Below is a small trained network, with its code and all its weights. Each question gives an input and a class and asks what happens when units are switched off, that is, made to give their printed mean instead of their output.

import numpy as np


def w(rows, s, z=0):
    codes = np.array(rows[::2]) - 128.0
    scale = np.full(codes.shape[1], s)
    scale[-1] = z or s
    return codes * scale


def norm(h):
    return h / np.sqrt((h * h).mean(-1, keepdims=True) + 1e-5)


def f(y):
    return np.maximum(y, 0)


def log_softmax(a):
    a = a - a.max(-1, keepdims=True)
    return a - np.log(np.exp(a).sum(-1, keepdims=True))


def net(x, mask):
    res = np.array(x, float).reshape(1, 7) / 4 @ E
    u = 0
    for l in range(4):
        y = f(norm(res) @ A[l][:, :-1].T + A[l][:, -1])
        res = res + np.where(mask[u : u + 7], y, B[l][:, -1]) @ B[l][:, :-1]
        u += 7
    return log_softmax(norm(res)[-1] @ U[:, :-1].T + U[:, -1])


A, B = {}, {}
E = w([
[172,120,60,100,78,163,190,104],'x0',
[161,126,49,121,124,78,126,254],'x1',
[203,159,125,78,130,112,96,132],'x2',
[164,97,19,138,237,214,51,71],'x3',
[87,226,123,223,68,76,114,72],'x4',
[180,99,136,99,52,138,183,105],'x5',
[101,132,86,166,34,94,177,120],'x6',
],0.0069)
A[0] = w([
[84,199,87,228,226,52,50,126,4],'0.n1',
[164,96,90,178,254,205,63,61,56],'0.n2',
[56,93,137,132,133,28,157,100,101],'0.n3',
[153,69,93,103,118,78,139,166,87],'0.n4',
[131,159,151,129,79,118,143,79,83],'0.n5',
[45,131,91,109,161,103,34,176,113],'0.n6',
[189,47,66,109,63,78,192,182,23],'0.n7',
],0.0073,0.0028)
B[0] = w([
[140,182,54,203,109,93,106,163,220],'0.n1',
[123,36,143,174,168,223,254,115,254],'0.n2',
[164,40,176,194,75,235,75,163,184],'0.n3',
[126,194,139,94,198,63,196,148,169],'0.n4',
[126,127,154,59,104,161,120,105,175],'0.n5',
[156,211,97,36,126,176,122,154,197],'0.n6',
[204,138,96,182,83,115,190,156,206],'0.n7',
],0.0079,0.0062)
A[1] = w([
[52,164,226,169,57,164,123,79,35],'1.n1',
[102,126,159,153,74,66,92,155,103],'1.n2',
[43,149,162,132,178,196,53,114,131],'1.n3',
[91,213,100,182,166,93,53,152,7],'1.n4',
[172,142,122,91,155,179,114,43,141],'1.n5',
[192,99,68,97,255,96,139,115,140],'1.n6',
[106,161,97,92,93,113,138,39,74],'1.n7',
],0.0089,0.0021)
B[1] = w([
[38,102,141,57,8,131,92,110,254],'1.n1',
[87,70,88,158,99,162,154,90,201],'1.n2',
[206,74,64,187,130,104,139,128,207],'1.n3',
[149,239,151,206,87,192,38,254,205],'1.n4',
[136,199,135,148,238,147,151,45,204],'1.n5',
[34,62,226,183,119,116,68,83,242],'1.n6',
[139,186,218,55,179,135,119,133,156],'1.n7',
],0.0076,0.0055)
A[2] = w([
[210,65,188,100,198,128,29,176,25],'2.n1',
[130,133,83,123,73,206,112,108,227],'2.n2',
[153,186,173,76,136,71,65,135,15],'2.n3',
[150,53,178,56,149,114,135,117,108],'2.n4',
[149,169,142,84,146,93,63,180,4],'2.n5',
[109,143,90,189,178,146,76,141,202],'2.n6',
[139,182,254,156,172,109,97,114,143],'2.n7',
],0.0079,0.0019)
B[2] = w([
[46,126,143,120,177,2,186,203,193],'2.n1',
[108,95,216,90,214,119,115,223,255],'2.n2',
[123,76,133,148,181,146,170,62,151],'2.n3',
[89,211,136,196,135,90,118,145,205],'2.n4',
[82,135,141,150,163,130,101,88,160],'2.n5',
[60,195,90,164,104,214,148,137,254],'2.n6',
[148,190,104,49,134,97,109,198,194],'2.n7',
],0.0082,0.0044)
A[3] = w([
[178,191,130,1,141,138,104,41,2],'3.n1',
[87,51,55,134,212,142,119,78,85],'3.n2',
[96,106,160,145,57,73,91,94,48],'3.n3',
[139,200,170,131,87,175,210,165,182],'3.n4',
[74,157,130,78,208,130,154,139,159],'3.n5',
[92,94,158,101,67,125,71,94,42],'3.n6',
[166,94,123,127,30,112,228,159,97],'3.n7',
],0.0086,0.0039)
B[3] = w([
[243,204,170,97,128,214,95,112,149],'3.n1',
[127,109,162,215,107,142,230,1,197],'3.n2',
[53,76,135,75,148,147,135,116,174],'3.n3',
[197,114,93,142,98,146,55,144,254],'3.n4',
[119,156,118,99,145,52,129,80,201],'3.n5',
[73,50,150,62,93,116,86,112,175],'3.n6',
[170,72,43,109,173,88,135,94,233],'3.n7',
],0.0094,0.0072)
U = w([
[77,107,131,172,242,192,195,33,150],'0',
[247,88,11,97,111,80,176,173,109],'1',
[100,221,87,192,115,181,60,233,191],'2',
[76,165,164,80,206,9,164,198,45],'3',
[39,62,168,49,56,140,73,115,202],'4',
[224,195,176,35,144,177,72,63,5],'5',
],0.013,0.0024)

Each question gives the input, the list of numbers given to net, and the class t.
The units are the neurons (one row each of A and B). Each row of codes is followed by its name. A weight is (code - 128) times the scale printed after its matrix; where a second scale follows, it is the last column's (A, B and U).
mask holds one flag per neuron, layer by layer. A switched-off neuron (its flag False) gives its mean, the last column of its row in B, instead of its output. The means were averaged over made-up inputs and are rounded, as every weight is.
A unit's drop is (log p(t) with every unit on - log p(t) with that unit switched off) / (log p(t) with every unit on - log p(t) with every unit switched off).
The circuit of an input: a set's keep is (log p(t) with only the set's units on - log p(t) with every unit switched off) / (log p(t) with every unit on - log p(t) with every unit switched off). Starting from the 12 units with the biggest drops (on a tie, the unit counted first), units are removed one at a time, each time the one whose removal leaves the highest keep (on an exact tie, the one counted first), for as long as the keep stays at least 0.8.
circuit, biggest first: the units of the circuit, biggest drop first
most important unit: the unit with the biggest drop
top k neurons: the k neurons with the biggest drops, biggest first
top k neurons in layer l: the k neurons of layer l with the biggest drops, biggest first
drop of u: that unit's drop, to one decimal
input [-8,-8,8,-5,5,-2,-8], class 2: circuit, biggest first	(1.n4, 0.n2)
input [2,-1,4,-7,0,-4,-5], class 4: top neuron	(0.n6)
input [-4,4,3,6,-8,8,3], class 0: circuit, biggest first	(1.n6, 3.n2)
input [8,-3,-5,2,8,-7,7], class 2: top 2 neurons in layer 1	(1.n4, 1.n6)
input [8,0,-4,-6,2,-5,6], class 4: circuit, biggest first	(1.n1, 0.n1)
input [-1,4,0,-3,-5,0,-1], class 3: top 3 neurons	(0.n2, 1.n6, 0.n4)
input [-8,3,-5,-7,-7,-3,6], class 1: top 2 neurons	(1.n6, 3.n7)
input [-3,3,-3,-6,-1,7,-8], class 1: top 2 neurons in layer 1	(1.n6, 1.n2)
input [-3,8,4,7,-3,3,0], class 0: circuit, biggest first	(3.n2, 1.n6)
input [-3,-7,-5,-2,4,-6,1], class 4: top 3 neurons	(1.n1, 0.n3, 3.n6)
input [0,3,-7,-3,1,7,7], class 1: top 2 neurons	(0.n7, 3.n7)
input [6,-4,-1,-4,5,0,-6], class 5: top 2 neurons in layer 1	(1.n7, 1.n5)
input [3,6,-1,-6,8,3,7], class 1: top 3 neurons	(3.n7, 0.n7, 1.n6)
input [-7,-5,-4,-3,7,-3,-5], class 2: circuit, biggest first	(1.n4)
input [8,-6,7,-7,-7,-4,2], class 5: top 3 neurons in layer 0	(0.n2, 0.n1, 0.n3)
input [8,-8,4,5,5,-1,5], class 5: top 2 neurons	(1.n7, 3.n1)
input [4,-7,-1,-6,1,-1,-5], class 4: top 2 neurons	(1.n1, 0.n6)
input [-8,-6,0,-3,-8,-6,-8], class 3: top 2 neurons in layer 2	(2.n1, 2.n7)
input [5,2,5,0,-1,-5,-7], class 3: top 3 neurons in layer 2	(2.n1, 2.n7, 2.n4)
input [1,-7,7,-4,0,5,3], class 5: most important unit	3.n1
input [8,-1,-4,-4,7,5,1], class 4: top 2 neurons	(1.n1, 0.n2)
input [-1,8,2,7,6,7,3], class 2: top 2 neurons	(0.n2, 2.n6)
input [-1,-4,-2,4,6,6,8], class 4: drop of 1.n1	1.1
